In the rows, 128 means zero.
Known rows:
K204: [134 127 145 110 132 133 140 123 147 136 133 130 143 138 127 100 152 140
 144 119 102 141 131 127 140 118 121 133 130 138 139 145 101 102 123 134
 138 148 134 106 115 117 104]
K5: [119 126 119 155 133 148 100 125 110 128 103 126 125 147 116 141  80 135
 130 113 125 115 126 133 131 117 128 119 130 120 135 130 105  97 118 132
 123 134 129 116 145 122 111]
K816: [123 121 126 120 128 128 127 131 115 143 129 126 136 147 126 124 135 143
 141 122 111 140 129 130 129 108 122 141 133 122 146 127 110 115 113 135
 129 129 139 130 135 122 131]
K904: [108 114 124 116 119 123 155  98 152 140 117 123 153 112 130 106 110 120
 139 113  87 132 140 114 137 125 116 138 108 129  87 148 127 117 146 140
 131 141 134 116 109 125 111]
K854: [139 113 133 118 130 134 119 124 117 146 135 135 139 105 123 127 192 136
 134 112 122 141 128 139 128 136 129 133 141 133 135 128 117 117 112 135
 128 121 133 128 141 131 136]
K587: [134 107 121 125 140 133  98 125 118 151 128 130 139 113 122 134 179 118
 144 104 100 137 133 141 155 137 123 136 140 123 141 132 115 122 116 134
 121 127 151 139 145 119 134]
K384: [130 110 114 117 111 124 156 107 116 129 120 117 141 156 128 128 114 112
 140 128  99 122 136 122 134 117 130 137 116 123 104 129 144 132 139 137
 129 131 145 129 125 129 136]
K741: [145 122 128 122 133 126 128 127 121 134 118 125 136 125 118 135 152 120
 138 118 112 126 134 126 148 110 125 138 135 125 139 130 114 115 120 132
 124 141 132 131 137 116 130]
K224: [127 122 127 120 128 128 131 131 116 142 130 126 136 144 125 124 140 140
 139 123 114 138 129 130 129 109 124 140 133 125 145 127 112 114 113 135
 131 130 138 129 134 123 132]
K50: [156 102 118 126 122 119 166 141  72 120 126 129 132 119 116 141 159 119
 129 132 160 143 126 131 125 111 118 145 142 121 141 127 108 111 137 131
 139 117 156 111 147 133 149]
K246: [153 131 136 112 129 129 131 129 117 134 128 126 135 118 125 123 140 146
 139 121 130 135 126 125 137 111 118 138 134 128 138 129 115 115 122 136
 136 132 130 125 125 125 121]
K556: [137  95 115 115 116 134 145 107 127 132 131 126 145 123 127 126 158  89
 131 116  97 117 128 125 128 141 135 125 130 142  88 130 152 137 138 139
 125 121 137 137 132 137 131]
K327: [171 143 148  97 134 121 129 125 100 160 114 101 128 132 131 118 167 170
 140 127 112  79 124 137  72 132 116 138 125 149 101 135  93 103 128 139
 152 124 114 152 142 107 125]
K142: [120 129 142 117 129 128 139 124 149 156 119 120 140 125 127 107 149 152
 130 124  98 109 123 117  98 117 127 133 134 148 118 129 105 103 110 138
 129 129 101 142 137 112 122]
K486: [156 105 127 126 129 120 158 131  97 125 115 124 136 125 113 136 177 106
 134 124 126 126 134 130 139 119 122 140 139 128 132 137 101 105 137 128
 136 137 151 113 146 115 136]
K82: [146 127 137 115 133 130 124 119 126 146 138 134 137  88 121 131 208 132
 136 117 130 132 132 145 109 135 137 132 129 135 144 135 120 117 112 131
 114 129 117 122 139 141 144]
K660: [148 118 132 125 129 125 138 124 118 133 115 125 137 122 115 137 160 125
 135 117 118 128 136 125 150 112 128 138 138 124 135 126 113 112 120 132
 129 140 131 127 140 114 133]
K654: [100 109 109 124 115 117 154 104 130 140 114 125 149  95 126 127 101 116
 130 114 108 139 140 113 132 115 117 145 110 113  92 137 136 124 140 142
 122 127 128 129 123 134 130]

Facts:
K11 {Λ=d, τ=K70}
K113 {Λ=d}
K141 {Λ=b, τ=K556}
K142 {Φ=K591, Λ=a, τ=K60}
K145 {Λ=e, τ=K644}
K155 {Λ=b, τ=K756}
K158 {Λ=e, τ=K556}
K165 {Φ=K275, Λ=a, τ=K73}
K167 {Λ=d, τ=K931}
K168 {Φ=K11, Λ=b, τ=K70}
K17 {Φ=K155, Λ=e, τ=K756}
K179 {Λ=a}
K196 {Λ=c, τ=K882}
K204 {Φ=K923, Λ=a, τ=K242}
K206 {Λ=a, τ=K587}
K208 {Λ=c, τ=K304}
K210 {Λ=b, τ=K113}
K213 {Φ=K619, Λ=d, τ=K70}
K221 {Λ=a, τ=K587}
K224 {Λ=a, τ=K355}
K242 {Λ=d, τ=K716}
K245 {Λ=a, τ=K350}
K246 {Λ=a, τ=K242}
K254 {Φ=K272 K793, Λ=c, τ=K60}
K272 {Φ=K254, Λ=d, τ=K60}
K275 {Λ=a, τ=K73}
K28 {Λ=e, τ=K622}
K298 {Φ=K391, Λ=b, τ=K82}
K304 {Λ=e}
K306 {Φ=K461, Λ=b, τ=K746}
K326 {Λ=a, τ=K363}
K327 {Φ=K764, Λ=a, τ=K242}
K338 {Φ=K780, Λ=c, τ=K969}
K339 {Λ=e, τ=K304}
K350 {Λ=a, τ=K882}
K355 {Λ=a, τ=K304}
K359 {Λ=c, τ=K644}
K363 {Λ=c, τ=K556}
K370 {Λ=d, τ=K716}
K384 {Λ=c, τ=K113}
K391 {Λ=e, τ=K82}
K396 {Λ=c, τ=K556}
K408 {Λ=d, τ=K350}
K410 {Λ=a, τ=K931}
K417 {Λ=c, τ=K969}
K422 {Φ=K486, Λ=d, τ=K350}
K425 {Λ=c}
K433 {Λ=a, τ=K396}
K461 {Λ=e, τ=K746}
K479 {Λ=e, τ=K671}
K485 {Λ=c, τ=K242}
K486 {Φ=K408, Λ=b, τ=K350}
K492 {Λ=d, τ=K70}
K495 {Λ=b, τ=K765}
K5 {Λ=e, τ=K113}
K50 {Λ=a, τ=K350}
K509 {Φ=K206 K649, Λ=b, τ=K587}
K511 {Λ=a, τ=K512}
K512 {Λ=a, τ=K975}
K537 {Λ=a, τ=K363}
K556 {Λ=c}
K561 {Φ=K569, Λ=b, τ=K985}
K567 {Λ=e, τ=K82}
K569 {Φ=K561 K870, Λ=d, τ=K985}
K583 {Λ=a, τ=K60}
K584 {Φ=K326, Λ=e, τ=K363}
K587 {Λ=b, τ=K304}
K591 {Λ=e, τ=K60}
K594 {Λ=d, τ=K339}
K598 {Λ=e, τ=K975}
K60 {Λ=d, τ=K556}
K608 {Φ=K338, Λ=d, τ=K969}
K610 {Λ=b, τ=K802}
K617 {Λ=d, τ=K882}
K619 {Λ=d, τ=K70}
K622 {Λ=b, τ=K113}
K643 {Λ=d, τ=K622}
K644 {Λ=e}
K646 {Φ=K569, Λ=d, τ=K985}
K649 {Φ=K221, Λ=a, τ=K587}
K654 {Φ=K479, Λ=c, τ=K671}
K660 {Λ=b, τ=K882}
K662 {Λ=d, τ=K82}
K671 {Λ=c}
K678 {Φ=K145 K830, Λ=d, τ=K644}
K70 {Λ=e, τ=K671}
K703 {Φ=K761, Λ=a, τ=K113}
K709 {Λ=b, τ=K765}
K716 {Λ=e}
K718 {Λ=c, τ=K179}
K723 {Φ=K965 K662, Λ=a, τ=K82}
K729 {Φ=K972, Λ=a, τ=K242}
K73 {Λ=e, τ=K975}
K741 {Λ=b, τ=K671}
K746 {Λ=a, τ=K716}
K752 {Φ=K654, Λ=c, τ=K671}
K756 {Λ=e, τ=K304}
K760 {Λ=c, τ=K746}
K761 {Λ=a, τ=K113}
K764 {Λ=d, τ=K242}
K765 {Λ=b, τ=K716}
K776 {Λ=d, τ=K60}
K780 {Λ=a, τ=K969}
K785 {Λ=c, τ=K179}
K793 {Φ=K591 K254, Λ=d, τ=K60}
K798 {Λ=a, τ=K975}
K80 {Φ=K422 K50 K833, Λ=b, τ=K350}
K802 {Λ=d, τ=K304}
K810 {Λ=a, τ=K882}
K811 {Λ=a, τ=K82}
K814 {Λ=e, τ=K931}
K816 {Λ=a, τ=K587}
K82 {Λ=a, τ=K644}
K830 {Λ=d, τ=K644}
K833 {Λ=c, τ=K350}
K836 {Λ=c, τ=K622}
K849 {Λ=d, τ=K350}
K854 {Λ=a, τ=K671}
K861 {Λ=a, τ=K718}
K870 {Λ=b, τ=K985}
K873 {Λ=c, τ=K82}
K879 {Λ=d, τ=K425}
K882 {Λ=d}
K9 {Φ=K461 K760, Λ=d, τ=K746}
K901 {Φ=K561, Λ=a, τ=K985}
K904 {Φ=K495, Λ=c, τ=K765}
K909 {Λ=c, τ=K141}
K923 {Λ=a, τ=K242}
K931 {Λ=d, τ=K113}
K939 {Φ=K610, Λ=b, τ=K802}
K944 {Λ=e, τ=K854}
K950 {Λ=b, τ=K931}
K953 {Λ=b, τ=K363}
K956 {Λ=a, τ=K969}
K965 {Λ=c, τ=K82}
K969 {Λ=b, τ=K716}
K972 {Λ=d, τ=K242}
K975 {Λ=d}
K985 {Λ=b, τ=K179}
K996 {Λ=a, τ=K70}

Rows:
No name comes twice in this set of rows, the named rows included.
[116 132 135 149 129 167 101 117 152 121 114 128 129 206 119 124  86 133
 137 114  88 112 124 130 155 112 150 103 137 138 144 122 117 100  99 131
 123 155 121 113 131 111  93] -> K584
[135 115 115 115 112 123 156 104 120 129 121 117 141 147 128 130 122 111
 142 130 103 119 136 124 126 118 131 136 112 123 109 132 146 133 139 135
 123 134 139 127 124 133 139] -> K359
[120 124 119 155 134 150 106 129 120 123 104 127 125 147 115 139  81 124
 126 112 124 110 121 128 127 115 129 115 134 128 127 129 108  96 119 133
 121 133 121 120 145 124 105] -> K158
[132 125 124 153 139 153  87 117 116 136 112 133 126 104 114 145 135 130
 129 104 133 114 127 148 122 144 136 111 130 128 132 134 112 102 116 130
 112 128 122 115 150 135 119] -> K644
[151 127 128 147 141 157  76 120 111 131 111 134 127  92 117 139 112 141
 132  97 139 118 123 142 149 148 122 112 137 127 123 134 112 105 127 133
 129 122 135 117 138 128 101] -> K716
[128 102 106 140 138 112 140 141 107 134 113 134 140  60 115 139 134 104
 133 117 141 143 129 122 141 117  99 150 135 113 141 146 102 111 146 130
 116 120 151 122 143 129 139] -> K155
[146 109 138 120 130 123 159 124 119 135 114 121 140 147 116 118 186 115
 138 122 101 116 137 131 133 125 126 135 135 138 124 143  91  95 133 129
 140 147 142 111 141 105 125] -> K80
[125 112 113 120 111 121 158 110 130 137 113 114 142 125 129 127 105 118
 130 130 103 103 126 110 111 120 127 136 120 132  88 125 146 132 141 139
 125 118 125 149 131 127 138] -> K254
[142 117 117 130 137 119 131 135 113 127 115 138 140  45 113 144 130 112
 130 107 152 151 133 117 163 105 103 148 134 109 136 137 116 117 136 134
 118 130 130 122 131 132 127] -> K495
[137  96 102 160 116 145 142 127  60 111 106 127 123 149 117 146  71 120
 120 128 169 124 124 134 110 118 123 129 127 115 115 125 114 101 149 130
 133 111 167 101 145 140 127] -> K408
[166 133 114 155 128 150 101 134  77 113 107 118 111 165 116 166  85 131
 135 130 156  98 117 142 127 114 138 115 136 116 154 113 127 118 120 126
 120 123 142 127 153 131 137] -> K145

Now the same nodes, written a new way:
Known rows:
K355: [148 124 128 134 126 130 115 137 120 122 126 133 136 123 131 136 140 111
 127 126 115 122 136 114 134 130 139 119 112]
K756: [130 128 128 127 133 126 118 136 134 120 127 141 129 131 131 134 133 126
 118 130 125 143 140 110 124 167 118 143 127]
K584: [154 117 129 130 132 116 124 143 114  99 122 130 120 116 128 119 116 135
 121 139 139 154 125 130 127 130 112 145 127]
K591: [ 92  85 137 128 114 132 135 133 161 134 102 158 130 111 105 121 126 165
 120 127 144 138 106 100 132  92 144 174 122]
K254: [ 67  96 135 140 109 122 134 135 136 137 114 160 134 118 109 127 120 152
 135 116 144 125  87 135 139  66 147 160 132]
K793: [ 46  88 142 131 115 119 136 135 150 128 121 173 126 105 108 123 110 165
 139 143 173 123 106 128 135 124 127 167 135]
K776: [173 103 137 123 128 112 141 128 119 123 121 133 116 112 128 125 115 134
 134 143 172 138 136 136 127 157 112 145 132]
K145: [152 122 125 125 133 136 132 125 139 123 123 125 127 135 121 117 136 138
 115 126 140 143 153 116 116 156 133 141 128]
K654: [106 136 130 129 127 124 130 125 125 127 134 127 117 142 131 127 122 114
 129 113 130 132 124 139 131 120 131 126 135]
K168: [ 89 134 128 127 129 127 122 139 120 123 148 120 123 140 138 121 127 109
 131 103 100 119 103 151 134  74 133 120 134]
K567: [136 123 121 133 135 137 125 129 123 112 135 127 138 134 120 112 132 153
 116 132 147 138 150 127 112 161 134 139 136]
K662: [153 116 129 124 133 135 144 116 134 134 132 130 129 134 119 118 134 145
 128 133 183 124 169 138 112 189 134 136 140]
K617: [111 126 132 118 131 124 131 116 135 132 122 139 117 135 123 129 117 130
 134 151 155 125 146 136 121 171 107 135 136]
K660: [121 133 119 128 127 130 124 134 116 140 124 119 134 143 128 130 136 108
 131 119  98 119 109 157 123  68 128 125 130]
K512: [133 124 128 132 125 132 118 132 121 117 126 125 129 124 127 125 133 121
 127 131 118 121 132 119 133 111 142 116 114]
K598: [118 128 128 124 133 128 124 129 134 116 127 132 122 132 126 122 125 137
 118 133 128 143 137 116 123 149 119 139 129]
K798: [134 125 127 130 125 133 120 132 123 117 125 124 129 124 127 125 131 123
 127 130 116 122 132 119 133 110 142 116 115]
K556: [148 127 128 133 125 121 133 127 115 131 124 125 124 133 128 130 124 120
 130 118 137 135 118 143 130 112 128 132 133]

Rows:
No name comes twice in this set of rows, the named rows included.
[118 137 124 129 125 126 127 119 119 136 119 127 124 146 124 132 123 117
 131 128 124 128 124 148 125 114 123 128 134] -> K196
[103 128 131 129 135 122 131 130 125 112 143 142 122 127 125 120 118 139
 135 145 170 128 152 145 119 186 113 132 143] -> K678
[142 130 121 140 128 134 132 123 106 128 136 123 140 142 121 120 132 140
 128 115 151 125 137 152 116 135 143 128 142] -> K873
[128 128 124 129 126 133 116 128 120 121 116 124 128 130 123 126 130 117
 128 141 111 120 132 125 131 103 135 116 113] -> K810
[140 130 122 132 128 126 121 145 116 142 135 130 144 136 138 141 147 102
 130 105 104 120 114 144 128  95 132 129 128] -> K587
[103 128 128 116 131 125 128 112 132 135 113 138 115 142 118 131 116 125
 135 162 147 123 146 142 118 162 101 135 135] -> K849
[117 132 127 131 135 121 111 144 127 113 133 148 131 130 134 136 132 124
 119 132 124 145 140 116 125 176 110 141 128] -> K17
[160 126 121 136 128 137 139 119 116 138 130 119 137 145 119 120 141 132
 126 111 154 126 146 147 115 133 151 130 138] -> K965
[ 59  93 134 143 110 127 118 148 132 112 116 158 138 100 110 121 122 153
 134 136 130 118  92 119 144  59 151 147 113] -> K142
[147 122 122 139 128 141 121 131 110 113 134 119 143 125 120 115 140 140
 126 131 136 116 145 131 122 124 156 116 121] -> K811

The same nodes again, as new rows of numbers:
Known rows:
K272: [ 11 142  83 146 183 138  89 131 136 141  25  66  89]
K654: [162 124 136 103 125 109  81 155  90 101 142 130 132]
K422: [123 152 111 118 139 128 133 192 113 102  84 121  67]
K338: [158 126 139 117 120 123  85 142  87 111 153 131 138]
K729: [138 134  90 105 111 153 113 135 106 110 156 142 156]
K396: [136 135 135  93 143 108  57 133 105 122 107 116 101]
K591: [ 72 103 144 167 151 133  80 114  67 139  57  91 120]
K583: [123 154 103  73 132 134  98 137 111 120 131 126 148]
K861: [137 132 102  89 130 140 109 141 106 104 138 141 150]
K854: [131 121 100  87 146 144  96 134 115 101 111 142 124]
K5: [157 110 153 158 126 107 117 165  86 101 114 121 125]
K158: [148 124 155 147 127 103 108 158  91 116 111 108 121]
K355: [137 119  96  80 150 140  89 159 118  92  95 147 121]
K350: [147 112  86  94 134 172 108 125 114 100 133 152 128]
K598: [156 109 155 158 125 109 119 162  85 104 116 121 126]
K662: [ 80 136 152 134 195 106 135 143 137 103  77 101 102]
K275: [136 130 119  85 143 144 109 137 104 103 134 140 154]
K461: [171 113 208 167 168 105 138 127  93 123  95 113 123]

Rows:
No name comes twice in this set of rows, the named rows included.
[ 82 139 146 133 194 110 132 151 139 106  74  99 102] -> K830
[160 127 122 119 110 118  83 146  91 111 153 130 134] -> K904
[134 131 121  97 136 156 114 126 100 112 148 142 159] -> K780
[ 89 128 105 135 185 138 123 155 155 106  62 104  73] -> K882
[140 114  79  97  79 167 130 216  98  89 165 161 176] -> K509
[171 129 180 115 160 104 100 120 100 122 124 119 127] -> K760
[ 74 165 116 119 178 111 116 162 155 125  67  81  95] -> K776
[142 130  98  85 134 137 105 160 110  95 125 143 150] -> K224
[ 91 147 104 145 157 127 129 164 148 115  91  98 102] -> K608
[ 75 136 119 157 182 145 122 135 148 123  69  99  83] -> K242
[ 94 140 109 136 172 128 131 166 148 108  82 101 101] -> K617
[163 123 112  99  94 166 157 175  74 110 143 162 134] -> K486
[137 113 110 115 124 166 155 155 106 114 141 140 166] -> K660
[120 134 117 103 129 151 142 151 111 128 128 125 161] -> K953

